[[141 131 111 124 140 121 135 137 145]
 [112 116 135 120 141 119 137 151 145]
 [112 115 132 141 120 134 129 125 145]]
->
[[137 145 141 131 111 124 140 121 135]
 [151 145 112 116 135 120 141 119 137]
 [125 145 112 115 132 141 120 134 129]]

[[131 135 120 121]
 [131 141 106 116]
 [129 132 122 124]
 [131 137 116 118]]
->
[[120 121 131 135]
 [106 116 131 141]
 [122 124 129 132]
 [116 118 131 137]]

[[132 120 132 130 127 126]
 [148 118 111 131 131 118]
 [127 131 121 120 128 127]
 [143 116 122 131 129 120]
 [132 124 127 129 128 126]
 [143 117 120 132 130 121]
 [132 124 127 130 128 126]
 [146 119 115 133 131 120]
 [150 117 111 133 132 118]
 [131 121 131 128 127 126]
 [126 130 123 122 128 127]
 [130 127 126 127 128 127]]
->
[[127 126 132 120 132 130]
 [131 118 148 118 111 131]
 [128 127 127 131 121 120]
 [129 120 143 116 122 131]
 [128 126 132 124 127 129]
 [130 121 143 117 120 132]
 [128 126 132 124 127 130]
 [131 120 146 119 115 133]
 [132 118 150 117 111 133]
 [127 126 131 121 131 128]
 [128 127 126 130 123 122]
 [128 127 130 127 126 127]]

[[117 118 117 130 116 117 118 131 116 132 116 131 132 122]
 [140 139 140 117 140 140 140 117 140 119 138 117 118 141]
 [151 150 151 115 151 151 151 115 151 115 150 115 115 145]
 [150 149 149 114 150 150 150 114 150 115 148 114 114 147]]
->
[[132 122 117 118 117 130 116 117 118 131 116 132 116 131]
 [118 141 140 139 140 117 140 140 140 117 140 119 138 117]
 [115 145 151 150 151 115 151 151 151 115 151 115 150 115]
 [114 147 150 149 149 114 150 150 150 114 150 115 148 114]]

[[126 131 131 130 129 129 129]
 [126 126 131 133 130 130 131]
 [129 127 132 131 129 128 129]
 [132 123 118 129 125 129 128]
 [123 138 153 129 132 127 128]
 [125 135 142 126 129 127 127]
 [131 128 132 125 128 125 125]
 [129 129 131 127 127 128 127]
 [134 123 121 124 126 126 125]
 [128 129 129 128 128 128 128]]
->
[[129 129 126 131 131 130 129]
 [130 131 126 126 131 133 130]
 [128 129 129 127 132 131 129]
 [129 128 132 123 118 129 125]
 [127 128 123 138 153 129 132]
 [127 127 125 135 142 126 129]
 [125 125 131 128 132 125 128]
 [128 127 129 129 131 127 127]
 [126 125 134 123 121 124 126]
 [128 128 128 129 129 128 128]]

[[128 128 128 136 151 151 151 151 151 151 151]
 [129 128 128 128 128 128 128 128 131 149 151]
 [128 128 128 128 128 130 149 150 151 151 151]
 [128 128 128 128 128 128 130 149 150 151 151]
 [128 128 128 128 128 128 128 129 145 151 151]
 [128 128 128 128 128 128 128 128 128 134 150]
 [128 128 129 128 128 128 128 128 128 135 151]]
->
[[151 151 128 128 128 136 151 151 151 151 151]
 [149 151 129 128 128 128 128 128 128 128 131]
 [151 151 128 128 128 128 128 130 149 150 151]
 [151 151 128 128 128 128 128 128 130 149 150]
 [151 151 128 128 128 128 128 128 128 129 145]
 [134 150 128 128 128 128 128 128 128 128 128]
 [135 151 128 128 129 128 128 128 128 128 128]]
